Below are the code and all the weights of a small trained network. Each question names an input and a class and asks about switching units off, where a switched-off unit gives its printed mean instead of its output.

import numpy as np


def w(rows, s, z=0):
    codes = np.array(rows[::2]) - 128.0
    scale = np.full(codes.shape[1], s)
    scale[-1] = z or s
    return codes * scale


def f(y):
    return y / 2 * (1 + np.tanh(0.7978845608 * (y + 0.044715 * y**3)))


def log_softmax(a):
    a = a - a.max(-1, keepdims=True)
    return a - np.log(np.exp(a).sum(-1, keepdims=True))


def net(x, mask):
    res = np.array(x, float).reshape(1, 7) / 4 @ E
    y = f(res @ A[0][:, :-1].T + A[0][:, -1])
    res = res + np.where(mask, y, B[0][:, -1]) @ B[0][:, :-1]
    return log_softmax(res[-1] @ U[:, :-1].T + U[:, -1])


A, B = {}, {}
E = w([
[51,210,64,83,106,196,235,127],'x0',
[251,140,167,53,131,211,151,75],'x1',
[127,137,117,128,131,146,110,134],'x2',
[118,131,125,126,127,148,108,122],'x3',
[137,127,112,128,128,125,130,138],'x4',
[135,125,114,125,123,119,129,133],'x5',
[100,103,221,95,39,179,128,242],'x6',
],0.014)
A[0] = w([
[187,102,116,204,194,92,85,86,192],'N1',
[208,152,145,97,125,167,137,118,143],'N2',
[120,87,147,95,126,91,74,125,176],'N3',
[117,178,108,152,122,94,110,107,124],'N4',
[104,175,67,172,181,139,171,60,178],'N5',
[65,211,107,80,90,142,199,95,162],'N6',
[45,140,122,206,155,96,116,172,247],'N7',
[151,35,182,132,110,151,82,195,128],'N8',
[126,160,117,162,173,112,123,73,223],'N9',
[99,129,101,132,171,134,142,56,134],'N10',
[251,148,167,22,133,180,147,83,175],'N11',
[176,96,172,164,141,98,45,132,243],'N12',
[157,135,105,143,105,157,149,100,106],'N13',
[113,103,183,79,63,151,130,215,141],'N14',
],0.014,0.012)
B[0] = w([
[71,56,122,137,107,190,46,45,214],'N1',
[105,108,136,136,156,215,196,112,191],'N2',
[148,65,142,130,148,106,101,140,170],'N3',
[165,98,70,130,120,105,157,133,151],'N4',
[155,150,102,35,127,65,117,137,217],'N5',
[112,224,82,104,101,123,166,151,217],'N6',
[132,106,95,95,3,44,71,188,226],'N7',
[173,130,208,204,155,95,167,201,202],'N8',
[183,51,67,104,132,120,106,41,196],'N9',
[181,156,104,101,162,73,165,124,180],'N10',
[172,173,155,147,204,204,177,78,253],'N11',
[197,12,191,156,134,97,104,119,218],'N12',
[72,181,188,105,148,127,132,113,152],'N13',
[124,203,153,182,67,166,195,187,216],'N14',
],0.012,0.03)
U = w([
[139,36,97,131,99,99,73,102,253],'0',
[148,64,128,151,211,160,118,36,126],'1',
[145,83,173,174,99,76,105,226,97],'2',
[188,94,191,175,199,142,167,172,93],'3',
[144,130,30,90,112,78,133,138,105],'4',
[148,164,104,51,228,126,158,89,135],'5',
[6,177,97,172,74,111,130,222,85],'6',
[104,192,121,157,111,193,181,143,85],'7',
],0.012,0.0029)

Each question gives the input, the list of numbers given to net, and the class t.
The units are the neurons (one row each of A and B). Each row of codes is followed by its name. A weight is (code - 128) times the scale printed after its matrix; where a second scale follows, it is the last column's (A, B and U).
mask holds one flag per neuron, in row order. A switched-off neuron (its flag False) gives its mean, the last column of its row in B, instead of its output. The means were averaged over made-up inputs and are rounded, as every weight is.
A unit's drop is (log p(t) with every unit on - log p(t) with that unit switched off) / (log p(t) with every unit on - log p(t) with every unit switched off).
The circuit of an input: a set's keep is (log p(t) with only the set's units on - log p(t) with every unit switched off) / (log p(t) with every unit on - log p(t) with every unit switched off). Starting from the 12 units with the biggest drops (on a tie, the unit counted first), units are removed one at a time, each time the one whose removal leaves the highest keep (on an exact tie, the one counted first), for as long as the keep stays at least 0.8.
units of the circuit, in order: the units of the circuit, biggest drop first
k most important neurons: the k neurons with the biggest drops, biggest first
drop of u: that unit's drop, to one decimal
input [-8,-8,-8,-8,-7,-5,-1], class 0: units of the circuit, in order : [N1]
input [0,-6,6,-8,-1,7,-7], class 0: 4 most important neurons : [N1 N6 N9 N14]
input [1,3,-5,0,3,-5,8], class 7: 2 most important neurons : [N14 N12]
input [0,-1,2,-4,-3,1,1], class 2: 4 most important neurons : [N1 N11 N6 N9]
input [-7,8,5,-7,-2,5,0], class 1: 2 most important neurons : [N1 N14]
input [1,-6,-7,3,-1,8,5], class 6: 2 most important neurons : [N12 N14]
input [3,2,6,-1,4,-3,0], class 5: 2 most important neurons : [N14 N7]
input [-5,-8,8,1,0,3,0], class 0: 2 most important neurons : [N1 N14]
input [8,1,3,8,3,-8,0], class 5: 3 most important neurons : [N7 N14 N5]
input [1,7,5,4,7,-8,1], class 7: 3 most important neurons : [N12 N5 N9]
input [0,7,4,4,-8,-8,-1], class 1: 2 most important neurons : [N6 N5]
input [-5,-4,-4,2,-4,4,-2], class 0: drop of N7 : 0.0
input [0,-8,-6,-4,-7,5,-7], class 0: drop of N1 : 3.9
input [1,5,-4,4,6,-6,4], class 7: units of the circuit, in order : [N12]
input [1,-3,-3,8,-2,-7,3], class 6: drop of N12 : 0.4
input [-4,5,3,0,6,-4,0], class 1: drop of N1 : 0.1
